Below is a small trained network, with its code and all its weights. Each question gives an input and a target symbol and asks what happens when units are switched off, that is, made to give their printed mean instead of their output.

import numpy as np


def w(rows, s, z=0):
    codes = np.array(rows[::2]) - 128.0
    scale = np.full(codes.shape[1], s)
    scale[-1] = z or s
    return codes * scale


def f(y):
    return y / 2 * (1 + np.tanh(0.7978845608 * (y + 0.044715 * y**3)))


def softmax(a):
    e = np.exp(a - a.max(-1, keepdims=True))
    return e / e.sum(-1, keepdims=True)


def log_softmax(a):
    a = a - a.max(-1, keepdims=True)
    return a - np.log(np.exp(a).sum(-1, keepdims=True))


def net(x, mask):
    ids = ['αδθλμξτψ'.index(c) for c in x.split()]
    T = len(ids)
    res = E[ids] + P[:T]
    r = res
    for j in range(2):
        rows = slice(2 * j, 2 * j + 2)
        q, k, v = (r @ M[0][rows].T for M in (Q, K, V))
        z = softmax(np.where(np.tri(T) > 0, q @ k.T / 2**0.5, -1e9)) @ v
        o = O[0][rows]
        res = res + np.where(mask[j], z, o[:, -1]) @ o[:, :-1]
    y = f(res @ A[0][:, :-1].T + A[0][:, -1])
    res = res + np.where(mask[2:10], y, B[0][:, -1]) @ B[0][:, :-1]
    return log_softmax(res[-1] @ U[:, :-1].T + U[:, -1])


Q, K, V, O, A, B = {}, {}, {}, {}, {}, {}
E = w([
[137,202,102],'α',
[128,166,63],'δ',
[126,121,82],'θ',
[142,82,72],'λ',
[170,41,92],'μ',
[254,222,255],'ξ',
[120,59,77],'τ',
[108,179,83],'ψ',
],0.0086)
P = w([
[247,217,2],'0',
[216,114,71],'1',
[182,167,104],'2',
[190,99,154],'3',
[160,203,138],'4',
[180,71,175],'5',
[129,249,132],'6',
[165,39,192],'7',
[102,248,121],'8',
[136,56,200],'9',
[94,191,142],'10',
[101,91,185],'11',
],0.0075)
Q[0] = w([
[107,119,162],'h1',
[157,75,166],'h1',
[119,209,105],'h2',
[184,159,2],'h2',
],0.0075)
K[0] = w([
[147,95,116],'h1',
[244,63,171],'h1',
[87,195,130],'h2',
[238,254,170],'h2',
],0.0075)
V[0] = w([
[79,150,32],'h1',
[161,94,223],'h1',
[117,186,101],'h2',
[114,2,52],'h2',
],0.01)
O[0] = w([
[143,38,51,113],'h1',
[89,214,182,92],'h1',
[179,35,130,195],'h2',
[116,180,6,3],'h2',
],0.011,0.0033)
A[0] = w([
[139,131,11,161],'n1',
[148,67,143,132],'n2',
[142,88,77,176],'n3',
[138,129,187,75],'n4',
[101,107,146,252],'n5',
[77,154,134,172],'n6',
[152,176,159,190],'n7',
[206,104,120,85],'n8',
],0.011,0.0025)
B[0] = w([
[33,227,87,254],'n1',
[123,70,170,214],'n2',
[45,143,138,229],'n3',
[100,204,113,240],'n4',
[183,180,200,169],'n5',
[121,41,179,123],'n6',
[145,151,79,249],'n7',
[163,1,111,239],'n8',
],0.0058,0.0046)
U = w([
[254,74,130,201],'α',
[111,84,148,221],'δ',
[107,200,110,182],'θ',
[75,147,197,100],'λ',
[129,163,83,33],'μ',
[145,133,87,96],'ξ',
[104,177,88,117],'τ',
[127,101,115,2],'ψ',
],0.0088,0.004)

Each question gives the input, a string of symbols that net reads in full, and the target symbol t.
The units are the heads (2 rows each of Q, K, V and O) and the neurons (one row each of A and B). Each row of codes is followed by its name. A weight is (code - 128) times the scale printed after its matrix; where a second scale follows, it is the last column's (O, A, B and U).
mask holds one flag per unit, heads first, then neurons. A switched-off unit (its flag False) gives its mean, the last column of its rows in O or B, instead of its output. The means were averaged over made-up inputs and are rounded, as every weight is.
A unit's drop is (log p(t) with every unit on - log p(t) with that unit switched off) / (log p(t) with every unit on - log p(t) with every unit switched off).
The circuit of an input: a set's keep is (log p(t) with only the set's units on - log p(t) with every unit switched off) / (log p(t) with every unit on - log p(t) with every unit switched off). Starting from all 10 units, units are removed one at a time, each time the one whose removal leaves the highest keep (on an exact tie, the one counted first), for as long as the keep stays at least 0.8.
units of the circuit, in order: the units of the circuit, biggest drop first
unit that matters most: the unit with the biggest drop
top k neurons: the k neurons with the biggest drops, biggest first
heads that matter: for each layer, one digit per head in row order, 1 if its drop is at least 0.15 and else 0, layers parted by /
drop when u is switched off: that unit's drop, to one decimal
input θ ξ τ λ ξ ξ ξ τ θ, target λ: units of the circuit, in order : h2; h1
input ξ τ λ θ ψ, target α: units of the circuit, in order : h2; n1; n3
input δ ξ θ, target α: units of the circuit, in order : h2; n1; h1
input ξ θ ξ α ψ ψ α τ τ, target α: units of the circuit, in order : h2; n1
input ξ ξ τ ξ λ ξ τ ξ τ ξ ψ τ, target λ: unit that matters most : h1
input ξ τ θ, target α: heads that matter : 01
input α ξ ξ ξ μ τ ξ ψ τ, target λ: heads that matter : 11
input λ τ δ ξ θ ξ α δ λ, target α: top 3 neurons : n1; n3; n4
input τ ξ ψ θ δ, target α: top 2 neurons : n1; n4
input ξ δ λ, target α: drop when n1 is switched off : 0.2
input δ ξ ξ τ ξ δ ξ τ θ, target λ: drop when n4 is switched off : 0.1
input μ τ μ λ, target τ: drop when h2 is switched off : 1.8
input ψ λ ξ θ ξ ξ ξ δ, target λ: drop when n8 is switched off : 0.1
input ξ ξ μ τ μ ξ ξ δ ψ, target λ: units of the circuit, in order : h2
